Below are the code and all the weights of a small trained network. Each question names an input and a class and asks about switching units off, where a switched-off unit gives its printed mean instead of its output.

import numpy as np


def w(rows, s, z=0):
    codes = np.array(rows[::2]) - 128.0
    scale = np.full(codes.shape[1], s)
    scale[-1] = z or s
    return codes * scale


def f(y):
    return y / 2 * (1 + np.tanh(0.7978845608 * (y + 0.044715 * y**3)))


def log_softmax(a):
    a = a - a.max(-1, keepdims=True)
    return a - np.log(np.exp(a).sum(-1, keepdims=True))


def net(x, mask):
    res = np.array(x, float).reshape(1, 5) / 4 @ E
    y = f(res @ A[0][:, :-1].T + A[0][:, -1])
    res = res + np.where(mask, y, B[0][:, -1]) @ B[0][:, :-1]
    return log_softmax(res[-1] @ U[:, :-1].T + U[:, -1])


A, B = {}, {}
E = w([
[156,76,14,161,137,87,118],'x0',
[127,126,125,120,132,134,123],'x1',
[96,100,163,143,117,59,2],'x2',
[133,133,128,106,118,107,133],'x3',
[164,228,112,137,201,114,101],'x4',
],0.015)
A[0] = w([
[157,152,140,149,175,98,114,138],'N1',
[95,121,147,118,95,88,119,192],'N2',
[163,228,158,125,114,143,162,198],'N3',
[143,131,99,125,103,108,167,144],'N4',
[83,101,124,150,66,145,192,180],'N5',
[140,43,127,113,95,179,251,191],'N6',
[98,77,144,144,62,133,78,122],'N7',
[184,69,29,154,148,85,123,174],'N8',
[161,106,65,119,174,130,153,134],'N9',
[125,90,36,161,144,95,131,169],'N10',
[107,103,175,140,92,123,95,168],'N11',
[190,194,100,126,181,140,160,112],'N12',
[50,76,140,131,105,94,96,125],'N13',
[153,185,148,165,172,68,59,78],'N14',
[119,164,127,141,155,102,29,72],'N15',
[197,191,116,132,149,145,159,144],'N16',
[97,93,117,129,72,112,97,100],'N17',
[41,171,180,81,135,143,140,245],'N18',
[116,110,163,140,101,122,117,115],'N19',
],0.014,0.011)
B[0] = w([
[151,201,110,126,122,143,107,169],'N1',
[92,80,170,129,115,159,136,176],'N2',
[92,152,127,128,167,222,169,221],'N3',
[144,182,127,121,99,108,119,162],'N4',
[121,139,192,73,87,146,65,195],'N5',
[202,193,139,59,54,222,24,244],'N6',
[113,48,124,166,144,39,189,192],'N7',
[190,145,12,123,47,43,160,253],'N8',
[186,178,99,138,139,53,96,190],'N9',
[181,134,61,131,43,63,151,228],'N10',
[1,105,197,137,134,102,119,183],'N11',
[127,141,56,226,200,69,179,210],'N12',
[87,84,120,142,102,79,197,193],'N13',
[162,178,133,46,37,203,29,192],'N14',
[132,115,114,61,45,177,41,188],'N15',
[74,156,90,185,226,158,200,204],'N16',
[129,96,108,136,104,93,170,173],'N17',
[19,102,206,119,190,185,95,219],'N18',
[110,130,166,180,151,90,133,151],'N19',
],0.0093,0.022)
U = w([
[120,154,189,72,105,238,33,228],'0',
[217,153,94,79,44,133,41,177],'1',
[77,20,213,167,179,102,129,74],'2',
[133,18,74,155,85,61,200,88],'3',
[98,131,119,164,254,199,203,124],'4',
[183,175,58,203,173,79,194,2],'5',
],0.0093,0.0033)

Each question gives the input, the list of numbers given to net, and the class t.
The units are the neurons (one row each of A and B). Each row of codes is followed by its name. A weight is (code - 128) times the scale printed after its matrix; where a second scale follows, it is the last column's (A, B and U).
mask holds one flag per neuron, in row order. A switched-off neuron (its flag False) gives its mean, the last column of its row in B, instead of its output. The means were averaged over made-up inputs and are rounded, as every weight is.
A unit's drop is (log p(t) with every unit on - log p(t) with that unit switched off) / (log p(t) with every unit on - log p(t) with every unit switched off).
most important unit: the unit with the biggest drop
k most important neurons: the k neurons with the biggest drops, biggest first
drop of u: that unit's drop, to one decimal
input [-7,-5,1,3,6], class 0: most important unit => N14
input [1,4,-5,6,4], class 5: 2 most important neurons => (N18 N12)
input [5,8,-7,7,1], class 5: 2 most important neurons => (N12 N16)
input [0,-2,2,-7,-3], class 2: 2 most important neurons => (N8 N10)
input [-3,7,1,8,0], class 2: 3 most important neurons => (N6 N14 N15)
input [-4,-7,-8,2,1], class 4: 3 most important neurons => (N16 N12 N14)
input [-8,3,-8,1,1], class 4: 2 most important neurons => (N16 N12)
input [-7,-4,2,-3,0], class 2: 2 most important neurons => (N6 N14)
input [7,2,-3,0,1], class 5: 2 most important neurons => (N14 N15)
input [4,1,8,1,-8], class 3: drop of N16 => 0.0
input [1,-1,8,8,-5], class 3: drop of N13 => 0.1
input [1,-5,-4,0,3], class 5: drop of N18 => 0.2
input [0,6,-6,-8,4], class 4: drop of N8 => 0.4
